Here is a tiny trained network, its code and every weight. The questions are about switching its units off for an input and a class, where a switched-off unit gives its printed mean instead of its output.

import numpy as np


def w(rows, s, z=0):
    codes = np.array(rows[::2]) - 128.0
    scale = np.full(codes.shape[1], s)
    scale[-1] = z or s
    return codes * scale


def norm(h):
    return h / np.sqrt((h * h).mean(-1, keepdims=True) + 1e-5)


def f(y):
    return y / 2 * (1 + np.tanh(0.7978845608 * (y + 0.044715 * y**3)))


def log_softmax(a):
    a = a - a.max(-1, keepdims=True)
    return a - np.log(np.exp(a).sum(-1, keepdims=True))


def net(x, mask):
    res = np.array(x, float).reshape(1, 2) / 4 @ E
    u = 0
    for l in range(3):
        y = f(norm(res) @ A[l][:, :-1].T + A[l][:, -1])
        res = res + np.where(mask[u : u + 4], y, B[l][:, -1]) @ B[l][:, :-1]
        u += 4
    return log_softmax(norm(res)[-1] @ U[:, :-1].T + U[:, -1])


A, B = {}, {}
E = w([
[143,244,33],'x0',
[116,197,253],'x1',
],0.0061)
A[0] = w([
[73,142,140,107],'L0N0',
[74,159,62,42],'L0N1',
[2,13,28,252],'L0N2',
[131,232,63,101],'L0N3',
],0.0073,0.0018)
B[0] = w([
[107,98,196,128],'L0N0',
[253,111,57,146],'L0N1',
[83,174,110,255],'L0N2',
[229,30,195,218],'L0N3',
],0.0055,0.0042)
A[1] = w([
[13,246,206,123],'L1N0',
[207,233,143,45],'L1N1',
[65,201,177,179],'L1N2',
[189,254,49,4],'L1N3',
],0.0086,0.0019)
B[1] = w([
[2,117,76,255],'L1N0',
[157,153,95,206],'L1N1',
[12,112,99,198],'L1N2',
[191,159,244,227],'L1N3',
],0.0093,0.0039)
A[2] = w([
[110,55,193,15],'L2N0',
[186,107,3,252],'L2N1',
[166,139,130,203],'L2N2',
[118,107,181,29],'L2N3',
],0.014,0.003)
B[2] = w([
[233,254,139,172],'L2N0',
[89,182,138,254],'L2N1',
[53,41,107,170],'L2N2',
[219,160,98,134],'L2N3',
],0.0099,0.0066)
U = w([
[56,156,71,237],'0',
[255,184,148,69],'1',
[50,11,98,1],'2',
],0.015,0.0025)

Each question gives the input, the list of numbers given to net, and the class t.
The units are the neurons (one row each of A and B). Each row of codes is followed by its name. A weight is (code - 128) times the scale printed after its matrix; where a second scale follows, it is the last column's (A, B and U).
mask holds one flag per neuron, layer by layer. A switched-off neuron (its flag False) gives its mean, the last column of its row in B, instead of its output. The means were averaged over made-up inputs and are rounded, as every weight is.
A unit's drop is (log p(t) with every unit on - log p(t) with that unit switched off) / (log p(t) with every unit on - log p(t) with every unit switched off).
The circuit of an input: a set's keep is (log p(t) with only the set's units on - log p(t) with every unit switched off) / (log p(t) with every unit on - log p(t) with every unit switched off). Starting from all 12 units, units are removed one at a time, each time the one whose removal leaves the highest keep (on an exact tie, the one counted first), for as long as the keep stays at least 0.8.
units of the circuit, in order: the units of the circuit, biggest drop first
most important unit: the unit with the biggest drop
k most important neurons: the k neurons with the biggest drops, biggest first
k most important neurons of layer l: the k neurons of layer l with the biggest drops, biggest first
drop when u is switched off: that unit's drop, to one decimal
input [1,1], class 2: units of the circuit, in order	L1N0, L2N2, L1N3, L0N3
input [2,1], class 2: units of the circuit, in order	L2N2, L0N3, L1N3, L1N0
input [0,-3], class 2: 3 most important neurons of layer 0	L0N2, L0N1, L0N3
input [-5,-8], class 0: most important unit	L2N1
input [1,2], class 2: 4 most important neurons	L1N3, L2N0, L2N1, L0N1
input [6,-4], class 1: 2 most important neurons of layer 1	L1N0, L1N3
input [-4,-4], class 0: 2 most important neurons of layer 0	L0N3, L0N2
input [-7,-7], class 0: 3 most important neurons	L1N3, L0N3, L0N2
input [2,0], class 2: 3 most important neurons	L2N0, L2N2, L0N3
input [1,3], class 2: 2 most important neurons	L2N0, L2N1
input [2,-3], class 2: 2 most important neurons	L2N0, L2N2
input [8,4], class 1: 2 most important neurons	L1N3, L0N3
input [-8,-8], class 0: 3 most important neurons	L1N3, L0N3, L0N2
input [8,0], class 1: units of the circuit, in order	L1N3
input [7,-6], class 1: 3 most important neurons	L1N0, L1N3, L1N2
input [2,-1], class 2: 4 most important neurons	L2N2, L2N0, L0N3, L1N0
input [-5,-6], class 0: 2 most important neurons	L1N3, L2N1
input [-6,5], class 1: 2 most important neurons	L0N2, L2N0
input [-3,-7], class 0: 2 most important neurons of layer 2	L2N1, L2N2
input [-7,-8], class 0: 3 most important neurons of layer 2	L2N1, L2N2, L2N0
input [-5,3], class 1: most important unit	L0N2
input [-8,-4], class 1: drop when L2N1 is switched off	0.0
